Here is a tiny trained network, its code and every weight. The questions are about switching its units off for an input and a class, where a switched-off unit gives its printed mean instead of its output.

import numpy as np


def w(rows, s, z=0):
    codes = np.array(rows[::2]) - 128.0
    scale = np.full(codes.shape[1], s)
    scale[-1] = z or s
    return codes * scale


def f(y):
    return np.maximum(y, 0)


def log_softmax(a):
    a = a - a.max(-1, keepdims=True)
    return a - np.log(np.exp(a).sum(-1, keepdims=True))


def net(x, mask):
    res = np.array(x, float).reshape(1, 2) / 4 @ E
    y = f(res @ A[0][:, :-1].T + A[0][:, -1])
    res = res + np.where(mask, y, B[0][:, -1]) @ B[0][:, :-1]
    return log_softmax(res[-1] @ U[:, :-1].T + U[:, -1])


A, B = {}, {}
E = w([
[187,88,193,168,87,87,77,210,159,100],'x0',
[150,185,120,106,87,153,63,154,9,166],'x1',
],0.014)
A[0] = w([
[116,39,204,139,147,47,92,254,173,120,110],'N1',
[98,41,157,106,153,108,173,105,206,96,112],'N2',
[148,147,131,111,88,148,36,96,36,167,109],'N3',
[32,196,96,101,178,186,214,61,120,124,122],'N4',
[154,129,166,179,39,101,38,161,148,127,78],'N5',
[112,136,158,106,126,63,132,120,117,75,251],'N6',
[148,128,161,145,105,64,107,189,167,82,97],'N7',
[140,93,97,164,173,87,209,124,222,125,94],'N8',
],0.0082,0.011)
B[0] = w([
[89,127,104,131,120,69,91,104,152,165,235],'N1',
[187,164,105,91,96,187,143,213,78,171,219],'N2',
[168,139,112,109,132,145,137,186,69,169,225],'N3',
[86,55,59,123,164,100,104,130,158,134,254],'N4',
[87,138,74,75,114,104,159,135,157,176,197],'N5',
[175,78,191,250,228,151,4,140,135,70,231],'N6',
[46,86,73,49,141,118,154,95,101,129,189],'N7',
[157,161,103,105,57,198,150,206,126,209,216],'N8',
],0.011,0.013)
U = w([
[215,170,117,56,88,185,149,190,89,176,68],'0',
[8,75,86,72,139,74,143,114,145,148,54],'1',
[190,84,170,238,195,146,114,143,129,70,254],'2',
[109,156,168,100,93,130,204,95,131,103,75],'3',
],0.015,0.0077)

Each question gives the input, the list of numbers given to net, and the class t.
The units are the neurons (one row each of A and B). Each row of codes is followed by its name. A weight is (code - 128) times the scale printed after its matrix; where a second scale follows, it is the last column's (A, B and U).
mask holds one flag per neuron, in row order. A switched-off neuron (its flag False) gives its mean, the last column of its row in B, instead of its output. The means were averaged over made-up inputs and are rounded, as every weight is.
A unit's drop is (log p(t) with every unit on - log p(t) with that unit switched off) / (log p(t) with every unit on - log p(t) with every unit switched off).
The circuit of an input: a set's keep is (log p(t) with only the set's units on - log p(t) with every unit switched off) / (log p(t) with every unit on - log p(t) with every unit switched off). Starting from all 8 units, units are removed one at a time, each time the one whose removal leaves the highest keep (on an exact tie, the one counted first), for as long as the keep stays at least 0.8.
units of the circuit, in order: the units of the circuit, biggest drop first
unit that matters most: the unit with the biggest drop
k most important neurons: the k neurons with the biggest drops, biggest first
drop of u: that unit's drop, to one decimal
input [4,-8], class 0: units of the circuit, in order	N2
input [3,-5], class 0: 2 most important neurons	N2; N8
input [-2,3], class 2: units of the circuit, in order	N8; N5
input [-6,-8], class 0: 2 most important neurons	N2; N8
input [-6,4], class 1: 3 most important neurons	N4; N2; N8
input [-8,6], class 1: 3 most important neurons	N4; N2; N8
input [-3,1], class 2: 2 most important neurons	N7; N5
input [-3,0], class 2: 3 most important neurons	N7; N5; N1
input [3,3], class 2: 3 most important neurons	N8; N2; N4
input [3,0], class 2: 2 most important neurons	N4; N6
input [6,5], class 1: 2 most important neurons	N2; N8
input [-2,2], class 2: drop of N8	0.2
input [-2,-4], class 0: drop of N2	0.5
input [-4,-6], class 0: drop of N7	0.0
input [5,-1], class 1: unit that matters most	N7
